Below is a small trained network, with its code and all its weights. Each question gives an input and a target symbol and asks what happens when units are switched off, that is, made to give their printed mean instead of their output.

import numpy as np


def w(rows, s, z=0):
    codes = np.array(rows[::2]) - 128.0
    scale = np.full(codes.shape[1], s)
    scale[-1] = z or s
    return codes * scale


def norm(h):
    return h / np.sqrt((h * h).mean(-1, keepdims=True) + 1e-5)


def softmax(a):
    e = np.exp(a - a.max(-1, keepdims=True))
    return e / e.sum(-1, keepdims=True)


def log_softmax(a):
    a = a - a.max(-1, keepdims=True)
    return a - np.log(np.exp(a).sum(-1, keepdims=True))


def net(x, mask):
    ids = ['γεζθλξπ'.index(c) for c in x.split()]
    T = len(ids)
    res = E[ids] + P[:T]
    u = 0
    for l in range(3):
        r = norm(res)
        for j in range(2):
            rows = slice(3 * j, 3 * j + 3)
            q, k, v = (r @ M[l][rows].T for M in (Q, K, V))
            z = softmax(np.where(np.tri(T) > 0, q @ k.T / 3**0.5, -1e9)) @ v
            o = O[l][rows]
            res = res + np.where(mask[u + j], z, o[:, -1]) @ o[:, :-1]
        u += 2
    return log_softmax(norm(res)[-1] @ U[:, :-1].T + U[:, -1])


Q, K, V, O = {}, {}, {}, {}
E = w([
[204,125,170,97,98],'γ',
[132,107,89,117,178],'ε',
[106,130,12,161,5],'ζ',
[176,187,177,90,104],'θ',
[148,58,105,149,142],'λ',
[115,65,144,86,129],'ξ',
[103,141,207,186,184],'π',
],0.02)
P = w([
[254,161,200,90,79],'0',
[221,139,139,84,179],'1',
[199,134,129,92,198],'2',
[178,136,145,111,169],'3',
[164,138,147,126,153],'4',
[147,139,149,139,151],'5',
[137,141,150,151,141],'6',
[131,150,150,161,138],'7',
[123,155,151,172,130],'8',
[119,158,152,182,130],'9',
[123,172,162,181,126],'10',
],0.0084)
Q[0] = w([
[105,127,103,181,113],'L0H0',
[184,177,115,114,139],'L0H0',
[92,5,165,89,171],'L0H0',
[123,140,175,153,62],'L0H1',
[45,178,145,133,132],'L0H1',
[225,149,179,135,150],'L0H1',
],0.014)
K[0] = w([
[91,146,36,141,44],'L0H0',
[154,152,193,73,81],'L0H0',
[36,90,186,139,114],'L0H0',
[103,135,76,64,82],'L0H1',
[215,157,131,119,118],'L0H1',
[4,99,92,203,87],'L0H1',
],0.013)
V[0] = w([
[163,191,61,128,42],'L0H0',
[78,111,223,107,154],'L0H0',
[60,92,129,47,88],'L0H0',
[129,101,230,125,195],'L0H1',
[212,152,194,240,166],'L0H1',
[80,255,181,34,145],'L0H1',
],0.0088)
O[0] = w([
[121,91,103,241,127,48],'L0H0',
[161,129,171,70,120,202],'L0H0',
[63,212,80,55,155,67],'L0H0',
[51,116,202,144,79,226],'L0H1',
[131,17,186,203,117,254],'L0H1',
[168,255,169,120,78,74],'L0H1',
],0.0089,0.0047)
Q[1] = w([
[94,132,108,106,210],'L1H0',
[81,95,225,88,97],'L1H0',
[177,90,253,96,109],'L1H0',
[148,115,98,122,16],'L1H1',
[199,136,31,123,74],'L1H1',
[77,171,135,168,147],'L1H1',
],0.013)
K[1] = w([
[96,217,116,215,222],'L1H0',
[136,141,255,119,171],'L1H0',
[79,92,231,36,220],'L1H0',
[170,179,221,144,216],'L1H1',
[255,88,115,63,148],'L1H1',
[123,164,58,178,162],'L1H1',
],0.0094)
V[1] = w([
[186,139,137,46,88],'L1H0',
[177,112,160,98,213],'L1H0',
[152,161,169,168,180],'L1H0',
[133,120,183,90,107],'L1H1',
[115,157,129,146,185],'L1H1',
[103,89,89,120,2],'L1H1',
],0.013)
O[1] = w([
[102,113,93,87,210,133],'L1H0',
[138,161,44,149,168,199],'L1H0',
[179,116,102,194,154,173],'L1H0',
[72,161,62,90,111,255],'L1H1',
[137,123,225,181,67,62],'L1H1',
[113,170,51,117,254,132],'L1H1',
],0.011,0.0046)
Q[2] = w([
[191,172,208,168,101],'L2H0',
[168,132,6,159,182],'L2H0',
[149,249,121,195,195],'L2H0',
[213,176,129,160,187],'L2H1',
[105,133,124,116,29],'L2H1',
[66,134,227,165,70],'L2H1',
],0.012)
K[2] = w([
[174,160,142,129,134],'L2H0',
[190,131,57,126,49],'L2H0',
[253,131,119,55,129],'L2H0',
[167,169,181,132,219],'L2H1',
[163,161,89,108,57],'L2H1',
[165,56,84,81,69],'L2H1',
],0.015)
V[2] = w([
[107,230,129,204,119],'L2H0',
[168,195,196,179,184],'L2H0',
[124,205,200,142,161],'L2H0',
[114,209,121,160,1],'L2H1',
[178,193,104,130,117],'L2H1',
[80,223,168,127,220],'L2H1',
],0.01)
O[2] = w([
[152,58,141,178,151,78],'L2H0',
[66,121,221,204,186,157],'L2H0',
[156,152,199,180,82,131],'L2H0',
[150,144,2,69,231,2],'L2H1',
[95,193,96,141,186,88],'L2H1',
[200,32,167,97,200,86],'L2H1',
],0.0084,0.0059)
U = w([
[233,86,103,113,102,41],'γ',
[95,93,227,136,136,167],'ε',
[102,162,44,177,112,135],'ζ',
[199,223,150,107,100,2],'θ',
[129,7,76,139,112,7],'λ',
[70,146,116,54,146,208],'ξ',
[161,183,110,163,190,251],'π',
],0.013,0.005)

Each question gives the input, a string of symbols that net reads in full, and the target symbol t.
The units are the heads (3 rows each of Q, K, V and O). Each row of codes is followed by its name. A weight is (code - 128) times the scale printed after its matrix; where a second scale follows, it is the last column's (O and U).
mask holds one flag per head, layer by layer. A switched-off head (its flag False) gives its mean, the last column of its rows in O, instead of its output. The means were averaged over made-up inputs and are rounded, as every weight is.
A unit's drop is (log p(t) with every unit on - log p(t) with that unit switched off) / (log p(t) with every unit on - log p(t) with every unit switched off).
The circuit of an input: a set's keep is (log p(t) with only the set's units on - log p(t) with every unit switched off) / (log p(t) with every unit on - log p(t) with every unit switched off). Starting from all 6 units, units are removed one at a time, each time the one whose removal leaves the highest keep (on an exact tie, the one counted first), for as long as the keep stays at least 0.8.
circuit, biggest first: the units of the circuit, biggest drop first
unit that matters most: the unit with the biggest drop
which heads matter: for each layer, one digit per head in row order, 1 if its drop is at least 0.15 and else 0, layers parted by /
drop of u: that unit's drop, to one decimal
input ξ π ξ π γ π ε, target ε: unit that matters most	L0H1
input γ π ζ ε ε, target ε: which heads matter	11 / 00 / 00
input ξ θ γ θ ξ γ ε, target ξ: which heads matter	10 / 00 / 00
input ε π λ π λ, target ε: circuit, biggest first	L2H0; L0H0
input π λ λ γ γ π ζ γ, target γ: which heads matter	11 / 00 / 00
input λ π ζ θ ε π π, target π: which heads matter	01 / 10 / 00
input π π λ ε ε ε γ π γ ξ ε, target ξ: which heads matter	10 / 11 / 10
input π ξ θ, target ε: which heads matter	01 / 00 / 00
input ξ ξ ε λ ε ξ γ, target ξ: which heads matter	00 / 00 / 00
input θ ξ π γ ε γ ε, target ζ: which heads matter	11 / 11 / 11
input π γ π π λ γ λ γ θ, target λ: which heads matter	11 / 00 / 00
input λ ε π ξ γ γ ξ θ θ, target ξ: which heads matter	00 / 10 / 00
input π π λ ξ θ, target ξ: circuit, biggest first	L2H0; L1H0; L0H0
input θ λ γ, target λ: circuit, biggest first	L0H1
input ξ ξ π ξ γ γ θ λ ε θ, target λ: circuit, biggest first	L0H1; L0H0
input γ γ γ, target θ: which heads matter	11 / 11 / 11
input ζ θ ξ π π ζ, target ε: which heads matter	01 / 11 / 00
input θ θ θ, target π: which heads matter	00 / 00 / 01
input γ ξ λ, target ξ: drop of L2H0	0.2
input π γ λ, target ε: circuit, biggest first	L0H1
input γ ε ε, target ζ: drop of L0H0	0.3
input λ γ ξ ζ π π π ξ ζ, target ε: circuit, biggest first	L1H1; L0H1
input π γ λ ζ ξ ε λ π, target π: drop of L1H1	0.2
input θ γ π ζ ζ θ λ ζ θ ξ, target ξ: drop of L0H0	0.2
